Below is a small trained network, with its code and all its weights. Each question gives an input and a class and asks what happens when units are switched off, that is, made to give their printed mean instead of their output.

import numpy as np


def w(rows, s, z=0):
    codes = np.array(rows[::2]) - 128.0
    scale = np.full(codes.shape[1], s)
    scale[-1] = z or s
    return codes * scale


def norm(h):
    return h / np.sqrt((h * h).mean(-1, keepdims=True) + 1e-5)


def f(y):
    return np.maximum(y, 0)


def log_softmax(a):
    a = a - a.max(-1, keepdims=True)
    return a - np.log(np.exp(a).sum(-1, keepdims=True))


def net(x, mask):
    res = np.array(x, float).reshape(1, 4) / 4 @ E
    u = 0
    for l in range(4):
        y = f(norm(res) @ A[l][:, :-1].T + A[l][:, -1])
        res = res + np.where(mask[u : u + 5], y, B[l][:, -1]) @ B[l][:, :-1]
        u += 5
    return log_softmax(norm(res)[-1] @ U[:, :-1].T + U[:, -1])


A, B = {}, {}
E = w([
[164,107,152,81,77,99],'x0',
[59,222,135,75,153,63],'x1',
[11,76,188,70,111,205],'x2',
[127,208,117,143,59,195],'x3',
],0.0011)
A[0] = w([
[172,57,134,173,112,170,5],'L0N0',
[120,167,67,197,211,158,124],'L0N1',
[133,42,137,80,174,45,26],'L0N2',
[31,126,120,130,159,198,116],'L0N3',
[187,103,174,75,3,37,90],'L0N4',
],0.0028,0.0019)
B[0] = w([
[4,67,22,166,159,83,182],'L0N0',
[187,140,151,50,200,193,218],'L0N1',
[99,107,219,251,210,86,205],'L0N2',
[186,77,192,62,98,113,250],'L0N3',
[135,159,62,61,253,248,244],'L0N4',
],0.003,0.0014)
A[1] = w([
[19,102,2,152,88,77,4],'L1N0',
[70,189,114,105,126,58,96],'L1N1',
[147,66,76,177,85,130,91],'L1N2',
[127,219,94,132,7,211,119],'L1N3',
[90,172,142,64,140,63,121],'L1N4',
],0.0038,0.0042)
B[1] = w([
[130,207,191,89,55,253,130],'L1N0',
[111,87,67,183,99,171,180],'L1N1',
[31,149,75,146,92,137,173],'L1N2',
[113,55,159,172,232,53,251],'L1N3',
[111,87,84,175,104,178,233],'L1N4',
],0.0049,0.0017)
A[2] = w([
[214,180,89,183,130,60,79],'L2N0',
[136,177,55,172,3,101,128],'L2N1',
[19,197,71,153,86,37,2],'L2N2',
[80,96,27,179,92,131,78],'L2N3',
[154,110,129,95,172,212,173],'L2N4',
],0.0037,0.0015)
B[2] = w([
[208,61,212,37,7,127,196],'L2N0',
[39,156,204,157,97,39,148],'L2N1',
[24,56,120,253,108,241,141],'L2N2',
[42,128,68,215,25,219,228],'L2N3',
[97,201,27,82,181,90,250],'L2N4',
],0.0029,0.0024)
A[3] = w([
[210,149,118,102,25,74,1],'L3N0',
[189,72,69,161,123,153,252],'L3N1',
[154,120,172,224,170,3,77],'L3N2',
[80,71,158,88,90,148,235],'L3N3',
[129,173,77,80,198,151,34],'L3N4',
],0.0041,0.00085)
B[3] = w([
[165,154,252,23,79,202,173],'L3N0',
[60,226,124,125,120,173,253],'L3N1',
[35,73,228,161,170,63,216],'L3N2',
[208,211,152,148,79,115,252],'L3N3',
[212,171,43,97,214,148,204],'L3N4',
],0.004,0.0024)
U = w([
[12,198,41,247,12,251,212],'0',
[56,46,245,203,251,38,231],'1',
[224,229,65,16,239,221,217],'2',
[233,249,244,3,37,223,180],'3',
[200,191,45,125,123,38,141],'4',
[234,18,29,152,9,10,3],'5',
[231,7,39,150,13,17,3],'6',
[237,16,38,155,5,15,3],'7',
],0.0061,0.0057)

Each question gives the input, the list of numbers given to net, and the class t.
The units are the neurons (one row each of A and B). Each row of codes is followed by its name. A weight is (code - 128) times the scale printed after its matrix; where a second scale follows, it is the last column's (A, B and U).
mask holds one flag per neuron, layer by layer. A switched-off neuron (its flag False) gives its mean, the last column of its row in B, instead of its output. The means were averaged over made-up inputs and are rounded, as every weight is.
A unit's drop is (log p(t) with every unit on - log p(t) with that unit switched off) / (log p(t) with every unit on - log p(t) with every unit switched off).
The circuit of an input: a set's keep is (log p(t) with only the set's units on - log p(t) with every unit switched off) / (log p(t) with every unit on - log p(t) with every unit switched off). Starting from the 12 units with the biggest drops (on a tie, the unit counted first), units are removed one at a time, each time the one whose removal leaves the highest keep (on an exact tie, the one counted first), for as long as the keep stays at least 0.8.
units of the circuit, in order: the units of the circuit, biggest drop first
most important unit: the unit with the biggest drop
k most important neurons: the k neurons with the biggest drops, biggest first
top k neurons in layer l: the k neurons of layer l with the biggest drops, biggest first
input [7,-2,-2,0], class 2: units of the circuit, in order	(L0N4)
input [-7,-8,-1,-8], class 0: units of the circuit, in order	(L1N3 L3N1)
input [4,5,7,4], class 3: top 3 neurons in layer 0	(L0N3 L0N0 L0N4)
input [8,2,-6,-8], class 1: 3 most important neurons	(L0N2 L3N2 L0N1)
input [5,5,7,-5], class 3: units of the circuit, in order	(L1N3 L3N3)
input [7,7,1,5], class 0: 3 most important neurons	(L1N4 L1N1 L0N1)
input [-2,5,-8,6], class 3: 3 most important neurons	(L2N0 L3N0 L0N1)
input [3,-5,7,4], class 3: units of the circuit, in order	(L3N3 L1N4)
input [-2,7,8,-5], class 3: units of the circuit, in order	(L0N3 L3N3)
input [6,-3,8,3], class 3: top 2 neurons in layer 3	(L3N3 L3N4)
input [7,8,-7,-4], class 0: units of the circuit, in order	(L1N4 L1N1 L2N3)
input [-7,1,8,-6], class 3: units of the circuit, in order	(L1N3 L0N3 L3N3)
input [6,-1,-7,7], class 1: units of the circuit, in order	(L1N3 L3N2)
input [-4,3,1,1], class 2: most important unit	L0N1
input [-7,6,-8,1], class 3: 4 most important neurons	(L0N1 L2N0 L0N4 L3N0)
input [6,7,-3,8], class 1: top 2 neurons in layer 3	(L3N2 L3N3)
input [2,-8,-8,-2], class 0: 3 most important neurons	(L1N2 L0N0 L2N3)
input [5,-8,-8,-3], class 0: 2 most important neurons	(L1N2 L0N0)
input [-2,4,-3,-2], class 0: 4 most important neurons	(L0N4 L1N4 L2N3 L1N1)
input [7,3,5,8], class 1: 2 most important neurons	(L1N3 L0N1)
input [-4,3,7,-4], class 3: most important unit	L0N3
input [-4,0,-5,3], class 3: 4 most important neurons	(L2N0 L0N4 L3N0 L0N1)
input [-6,-4,-2,5], class 2: 2 most important neurons	(L0N1 L3N4)
input [-4,8,-8,0], class 0: 2 most important neurons	(L1N1 L1N4)
input [0,6,-2,7], class 1: top 2 neurons in layer 1	(L1N3 L1N2)
input [8,-7,-3,-6], class 2: top 2 neurons in layer 3	(L3N2 L3N4)
